Here is a tiny trained network, its code and every weight. The questions are about switching its units off for an input and a target symbol, where a switched-off unit gives its printed mean instead of its output.

import numpy as np


def w(rows, s, z=0):
    codes = np.array(rows[::2]) - 128.0
    scale = np.full(codes.shape[1], s)
    scale[-1] = z or s
    return codes * scale


def f(y):
    return y / 2 * (1 + np.tanh(0.7978845608 * (y + 0.044715 * y**3)))


def softmax(a):
    e = np.exp(a - a.max(-1, keepdims=True))
    return e / e.sum(-1, keepdims=True)


def log_softmax(a):
    a = a - a.max(-1, keepdims=True)
    return a - np.log(np.exp(a).sum(-1, keepdims=True))


def net(x, mask):
    ids = ['ΞΣαδηλμτω'.index(c) for c in x.split()]
    T = len(ids)
    res = E[ids] + P[:T]
    u = 0
    for l in range(2):
        q, k, v = (res @ M[l].T for M in (Q, K, V))
        z = softmax(np.where(np.tri(T) > 0, q @ k.T / 2**0.5, -1e9)) @ v
        res = res + np.where(mask[u], z, O[l][:, -1]) @ O[l][:, :-1]
        u += 1
        y = f(res @ A[l][:, :-1].T + A[l][:, -1])
        res = res + np.where(mask[u : u + 12], y, B[l][:, -1]) @ B[l][:, :-1]
        u += 12
    return log_softmax(res[-1] @ U[:, :-1].T + U[:, -1])


Q, K, V, O, A, B = {}, {}, {}, {}, {}, {}
E = w([
[110,152,98,122,138,126,125,155,143,95,110,180],'Ξ',
[121,163,95,135,123,63,76,139,161,134,60,111],'Σ',
[184,138,143,254,158,101,160,106,154,115,127,162],'α',
[115,102,204,184,153,177,122,152,104,162,155,139],'δ',
[107,109,133,30,148,112,149,191,76,70,158,56],'η',
[99,100,150,153,77,171,176,87,145,159,105,105],'λ',
[184,104,146,189,145,63,87,108,93,135,120,76],'μ',
[115,55,169,120,202,95,138,145,81,96,113,76],'τ',
[86,146,116,167,198,166,144,105,188,91,75,87],'ω',
],0.022)
P = w([
[158,110,147,61,149,107,101,68,101,111,175,147],'0',
[139,193,141,74,66,89,131,91,111,59,97,105],'1',
[110,131,163,127,53,133,100,124,119,95,63,165],'2',
[100,147,138,124,126,111,167,168,139,94,141,121],'3',
[112,125,118,152,107,123,114,176,137,109,136,103],'4',
[105,159,131,131,120,144,139,166,110,118,151,121],'5',
[122,188,134,171,119,113,160,157,116,134,153,145],'6',
[106,173,111,181,112,100,125,138,124,149,106,147],'7',
[113,176,122,175,137,135,113,149,103,139,130,118],'8',
[120,175,129,160,121,151,143,146,70,134,169,126],'9',
[118,199,79,147,131,143,152,133,103,108,122,129],'10',
[106,247,75,120,128,142,132,133,93,119,134,144],'11',
[122,168,143,200,96,155,82,158,112,177,106,109],'12',
[162,155,75,203,114,142,133,93,60,120,112,124],'13',
],0.013)
Q[0] = w([
[152,54,123,65,188,94,136,131,254,207,207,168],'0.h1',
[114,178,158,178,94,133,146,187,75,88,76,111],'0.h1',
],0.0086)
K[0] = w([
[110,126,182,178,46,129,121,192,132,1,84,97],'0.h1',
[177,99,119,80,166,137,120,65,82,143,144,182],'0.h1',
],0.0078)
V[0] = w([
[93,154,153,118,180,161,27,152,109,120,117,183],'0.h1',
[207,127,72,97,111,175,165,119,164,77,193,251],'0.h1',
],0.014)
O[0] = w([
[41,153,160,197,68,48,86,74,126,73,185,27,92],'0.h1',
[99,1,65,176,147,118,162,96,81,144,92,167,2],'0.h1',
],0.0096,0.0035)
A[0] = w([
[34,57,120,144,78,75,80,103,113,85,146,170,47],'0.n1',
[147,173,141,107,192,146,125,144,158,177,168,192,72],'0.n2',
[171,144,63,204,66,159,148,120,164,85,115,152,168],'0.n3',
[185,145,95,101,140,139,126,152,7,123,57,97,85],'0.n4',
[83,112,61,147,74,28,87,157,119,104,200,60,159],'0.n5',
[103,188,54,216,162,116,76,171,98,155,154,148,158],'0.n6',
[105,77,183,27,182,86,93,188,111,81,131,171,90],'0.n7',
[166,72,148,99,33,112,175,1,172,164,171,62,114],'0.n8',
[101,214,37,172,94,235,124,146,134,194,116,90,83],'0.n9',
[132,104,212,172,113,196,48,163,112,95,54,160,102],'0.n10',
[167,152,194,106,65,113,77,31,144,13,143,131,5],'0.n11',
[150,135,98,127,167,94,83,112,150,216,86,86,100],'0.n12',
],0.0071,0.0031)
B[0] = w([
[176,252,159,168,144,11,185,93,221,175,154,82,172],'0.n1',
[104,105,41,115,123,139,63,55,167,73,94,134,178],'0.n2',
[103,112,231,84,102,115,125,142,73,169,184,100,205],'0.n3',
[56,100,184,198,205,138,124,78,180,102,62,147,157],'0.n4',
[158,141,188,223,121,164,131,162,168,166,79,208,225],'0.n5',
[98,80,171,42,95,193,126,178,100,95,120,97,192],'0.n6',
[203,140,117,200,16,113,109,98,124,187,167,217,142],'0.n7',
[122,181,142,108,149,156,99,186,122,46,152,160,202],'0.n8',
[160,111,162,170,102,80,170,104,41,198,179,98,255],'0.n9',
[94,182,11,32,130,69,192,109,172,70,54,125,185],'0.n10',
[81,46,103,2,179,66,207,92,138,151,146,178,203],'0.n11',
[110,142,84,108,136,208,191,128,101,82,231,208,135],'0.n12',
],0.0069,0.0079)
Q[1] = w([
[78,238,254,168,111,143,125,62,27,59,20,164],'1.h1',
[193,92,142,143,119,157,99,205,110,113,96,21],'1.h1',
],0.0075)
K[1] = w([
[43,103,120,103,208,138,10,50,91,215,254,134],'1.h1',
[86,130,105,89,104,61,135,66,147,163,89,155],'1.h1',
],0.0082)
V[1] = w([
[182,51,175,98,60,70,194,81,89,136,156,117],'1.h1',
[111,148,137,79,10,126,146,137,106,185,105,164],'1.h1',
],0.013)
O[1] = w([
[83,124,27,137,44,181,45,50,149,16,107,106,254],'1.h1',
[49,225,141,136,188,79,60,107,120,255,60,199,10],'1.h1',
],0.0073,0.0058)
A[1] = w([
[169,220,143,242,134,214,167,172,111,70,130,140,55],'1.n1',
[168,133,80,61,184,47,65,104,205,73,184,121,69],'1.n2',
[131,184,230,105,126,65,113,142,120,129,140,114,129],'1.n3',
[130,109,206,78,173,145,94,119,210,30,53,160,97],'1.n4',
[88,137,87,19,176,190,97,72,169,112,171,115,57],'1.n5',
[138,123,139,134,138,156,129,255,47,106,127,76,3],'1.n6',
[184,132,49,149,166,173,114,222,59,186,107,119,130],'1.n7',
[158,73,153,135,88,110,124,230,133,115,137,53,143],'1.n8',
[97,16,133,59,173,128,40,84,124,197,125,157,111],'1.n9',
[135,123,114,224,148,91,123,82,135,183,93,39,105],'1.n10',
[77,115,145,63,160,103,185,122,110,151,143,228,121],'1.n11',
[44,181,130,248,116,131,59,149,159,125,164,109,185],'1.n12',
],0.0071,0.0019)
B[1] = w([
[87,149,91,61,122,95,25,119,140,200,2,87,247],'1.n1',
[130,139,138,119,90,126,192,174,128,146,86,69,158],'1.n2',
[67,102,101,175,145,172,113,140,169,79,199,133,183],'1.n3',
[103,120,145,89,120,158,72,151,85,190,192,204,209],'1.n4',
[237,105,169,204,180,31,92,183,134,122,134,146,179],'1.n5',
[79,129,129,155,130,99,193,75,166,184,202,186,187],'1.n6',
[144,18,160,127,33,87,137,33,183,21,96,137,173],'1.n7',
[174,175,80,95,183,112,177,132,75,107,92,200,248],'1.n8',
[150,217,65,144,132,128,126,103,140,100,117,78,152],'1.n9',
[162,173,146,83,120,109,84,120,153,138,180,141,161],'1.n10',
[142,69,175,171,162,122,114,22,128,132,92,56,193],'1.n11',
[194,111,101,170,181,155,204,156,84,73,99,138,254],'1.n12',
],0.0075,0.0093)
U = w([
[128,122,235,93,130,166,206,159,114,95,1,145,162],'Ξ',
[146,159,125,157,109,93,209,74,92,212,53,76,118],'Σ',
[188,133,108,37,132,95,179,123,122,181,118,149,63],'α',
[182,129,140,39,92,111,96,135,151,184,88,96,25],'δ',
[125,52,54,124,128,116,145,121,103,204,92,134,84],'η',
[85,151,182,145,142,114,150,129,149,173,120,141,132],'λ',
[157,127,201,75,147,120,139,57,162,192,52,174,103],'μ',
[188,139,154,96,176,103,117,92,173,98,107,235,252],'τ',
[177,195,123,83,159,178,153,85,89,173,43,188,140],'ω',
],0.0043,0.0024)

Each question gives the input, a string of symbols that net reads in full, and the target symbol t.
The units are the heads (2 rows each of Q, K, V and O) and the neurons (one row each of A and B). Each row of codes is followed by its name. A weight is (code - 128) times the scale printed after its matrix; where a second scale follows, it is the last column's (O, A, B and U).
mask holds one flag per unit, layer by layer, with each layer's heads first. A switched-off unit (its flag False) gives its mean, the last column of its rows in O or B, instead of its output. The means were averaged over made-up inputs and are rounded, as every weight is.
A unit's drop is (log p(t) with every unit on - log p(t) with that unit switched off) / (log p(t) with every unit on - log p(t) with every unit switched off).
k most important neurons: the k neurons with the biggest drops, biggest first
k most important neurons of layer l: the k neurons of layer l with the biggest drops, biggest first
input δ λ Σ λ ω α ω α, target Ξ: 2 most important neurons of layer 1 => (1.n12 1.n6)
input Ξ ω λ α λ Σ, target Σ: most important neuron => (0.n1)
input τ τ λ η Ξ δ λ, target τ: 2 most important neurons => (0.n10 0.n11)
input Σ λ λ, target λ: 2 most important neurons => (1.n3 0.n9)
input λ α ω α η λ λ λ Σ λ λ ω λ δ, target μ: 3 most important neurons of layer 0 => (0.n11 0.n4 0.n12)
input ω λ α λ μ δ δ λ λ Ξ, target α: 4 most important neurons of layer 0 => (0.n11 0.n10 0.n6 0.n9)
input ω μ λ δ λ Ξ, target α: 2 most important neurons => (0.n10 0.n11)
input ω λ λ λ ω λ τ Ξ λ δ, target α: 2 most important neurons of layer 0 => (0.n11 0.n9)
input δ λ λ λ λ Σ, target Ξ: 4 most important neurons => (1.n12 0.n6 0.n11 1.n6)
input Ξ λ ω, target Σ: 2 most important neurons => (0.n1 1.n12)
input η ω ω ω δ λ λ, target ω: 2 most important neurons => (0.n10 0.n7)
input λ α η λ α λ τ λ λ ω λ ω λ Ξ, target μ: 2 most important neurons of layer 1 => (1.n11 1.n12)
input η λ μ λ ω ω τ λ, target ω: 2 most important neurons => (0.n7 0.n11)
input ω μ Σ λ Ξ λ η η μ λ, target α: 3 most important neurons of layer 1 => (1.n8 1.n6 1.n11)
input τ α μ τ ω λ δ, target τ: 2 most important neurons => (1.n5 0.n7)
input δ α λ λ λ ω λ δ δ λ μ, target Ξ: 2 most important neurons => (0.n11 0.n6)
input η τ λ λ λ λ λ μ, target ω: 3 most important neurons => (0.n7 1.n12 1.n7)
input λ λ η, target μ: 2 most important neurons => (1.n11 0.n9)
input Ξ λ λ ω η Σ η η, target Σ: 2 most important neurons => (0.n1 1.n1)
input ω λ λ μ Σ τ, target α: 2 most important neurons of layer 1 => (1.n8 1.n6)
input Σ λ Σ Σ, target λ: 3 most important neurons of layer 0 => (0.n9 0.n5 0.n8)
input λ ω ω η λ ω ω, target μ: 2 most important neurons of layer 1 => (1.n12 1.n7)
input Σ α μ λ τ δ δ μ ω, target λ: 2 most important neurons of layer 0 => (0.n9 0.n5)
input λ λ ω λ Σ ω λ ω λ λ λ, target μ: 3 most important neurons of layer 1 => (1.n12 1.n7 1.n11)
input Σ λ λ λ μ λ Σ ω λ τ, target λ: 2 most important neurons of layer 1 => (1.n3 1.n8)
